Look-ups in named tables: a row name and a column name give one cell, copied from the table.

gadufi =
	dad	zasup	firikon	zok	nof	numaz	nenep	fek	vibub
tur	4.50	-3.00	22.60	-2.50	-21.35	9.86	-3.90	-8.61	-3.86
gapaleb	6.53	6.49	0.99	-9.18	-41.62	-51.32	-15.04	42.93	34.15
vazoz	-35.61	-14.05	5.69	-25.78	-49.85	-28.35	1.93	-9.54	45.67
venuzu	10.32	10.18	-5.16	-4.64	15.26	6.80	-9.10	-9.33	-11.85
bot	-4.08	-17.90	-43.38	1.67	-41.40	-63.92	-10.77	43.87	5.17
zit	-34.37	-24.52	-4.40	-14.67	-34.05	-48.04	4.06	-10.85	13.83
beg	4.82	11.01	-36.92	-4.74	42.15	15.14	-13.37	-6.80	-26.46
kuzivi	-6.12	-19.71	-80.61	10.99	-30.39	-67.26	-21.37	40.07	-13.05
mak	-37.81	-15.98	-15.90	-16.97	-32.01	-39.94	-12.31	-11.23	9.28
matigev	-2.70	12.76	-66.63	4.15	65.77	35.76	-20.00	-7.96	-41.74
kaguba	1.24	-9.92	-74.01	14.34	-27.67	-62.49	-29.00	26.04	-17.68
bona	-25.71	-9.04	-10.02	-21.45	-25.31	-24.43	-11.86	-12.81	8.10

What is the dad of bot in gadufi? -4.08
What is the zasup of venuzu in gadufi? 10.18
What is the dad of matigev in gadufi? -2.70
What is the nof of beg in gadufi? 42.15
What is the fek of beg in gadufi? -6.80
What is the zok of bot in gadufi? 1.67
Row with the largest zasup: matigev

Table pem
	bogi	butuv	vin	bof	voki
pizezom	46.565	40.782	68.942	28.735	3.308
tugoze	53.315	2.984	53.024	27.327	40.144
namira	46.250	16.204	28.125	49.956	84.128

butuv of namira: 16.204
bof of pizezom: 28.735
bogi of namira: 46.250
voki of tugoze: 40.144
bof of namira: 49.956
vin of tugoze: 53.024
bogi of tugoze: 53.315
voki of namira: 84.128
voki of pizezom: 3.308
vin of namira: 28.125
vin of pizezom: 68.942
butuv of tugoze: 2.984
butuv of pizezom: 40.782
bogi of pizezom: 46.565
bof of tugoze: 27.327

koti
         gabore  vogopo  vogis  ganako  vupa  nanege  sis  zavago
fesero       49      99    132     206    96     146  153     199
ziv         127     112    143     105    77     104  132     127
tuf          51     108     15     146   239     125  104      60
talin        89     174    135     163   162     217    2     114
ganu        130     163    178     139    80     212   19     148
pilukef      97      86    119     110    76      65  175     154
beban       135     154    165     164    81     222   17     146
zivo         45     112    167     175    96     132  149     197
fif          57     110     48     158   210     104  109      73
nep          24     109    135     223   130     148  148     186
liniliv     118     118     87      81   151      92   94      66
rora         32      76     83     233   126     160  169     191

gabore of tuf: 51
zavago of fesero: 199
ganako of ziv: 105
ganako of pilukef: 110
gabore of ziv: 127
ganako of nep: 223
vogopo of rora: 76
sis of fif: 109
zavago of talin: 114
sis of ziv: 132
sis of nep: 148
sis of zivo: 149
sis of liniliv: 94

zike =
        namasa  zegidi  tun  varaf  nok
mim        181     109   20    219  177
toreki     145     187  205     85  124
vib        139      70  108     95   74

namasa of mim: 181
varaf of vib: 95
varaf of toreki: 85
namasa of vib: 139
tun of mim: 20
zegidi of mim: 109
tun of vib: 108
tun of toreki: 205
nok of vib: 74
nok of mim: 177
zegidi of vib: 70
namasa of toreki: 145
zegidi of toreki: 187
nok of toreki: 124
varaf of mim: 219

ribasar:
|  | nizuse | satide | fer | dat | veg | zuv |
|---|---|---|---|---|---|---|
| moz | 5.873 | 5.145 | 4.818 | 7.075 | 4.873 | 4.376 |
| fali | 5.568 | 5.032 | 5.703 | 5.053 | 5.304 | 4.923 |
| nafe | 5.549 | 5.696 | 5.540 | 4.967 | 5.542 | 4.884 |
| lun | 5.616 | 6.273 | 6.072 | 5.951 | 5.818 | 4.976 |
| piv | 4.484 | 5.332 | 3.097 | 6.039 | 5.890 | 2.603 |
| nok | 6.266 | 5.367 | 5.683 | 6.297 | 5.200 | 5.516 |
| perog | 5.711 | 5.867 | 4.035 | 5.681 | 4.644 | 5.451 |
| sizep | 5.460 | 4.626 | 5.148 | 5.229 | 4.957 | 6.084 |
| gulit | 6.542 | 5.664 | 4.659 | 8.276 | 2.265 | 2.874 |
| tid | 5.564 | 4.947 | 9.003 | 6.372 | 4.437 | 2.575 |
| difed | 5.484 | 5.105 | 6.176 | 5.751 | 5.029 | 5.345 |
| tuf | 4.701 | 5.760 | 7.383 | 4.084 | 7.747 | 6.582 |
| lif | 5.563 | 5.199 | 5.129 | 5.277 | 5.315 | 6.085 |
| pubiki | 6.308 | 5.307 | 7.510 | 6.398 | 4.426 | 4.635 |

What is the zuv of tid in ribasar?
2.575
What is the satide of lun in ribasar?
6.273
What is the veg of perog in ribasar?
4.644
What is the fer of nafe in ribasar?
5.540
What is the veg of nok in ribasar?
5.200
What is the nizuse of tid in ribasar?
5.564
What is the nizuse of tuf in ribasar?
4.701
What is the dat of piv in ribasar?
6.039
What is the dat of nafe in ribasar?
4.967
What is the satide of moz in ribasar?
5.145
What is the veg of moz in ribasar?
4.873
What is the fer of sizep in ribasar?
5.148
What is the nizuse of piv in ribasar?
4.484
What is the dat of difed in ribasar?
5.751
What is the dat of moz in ribasar?
7.075

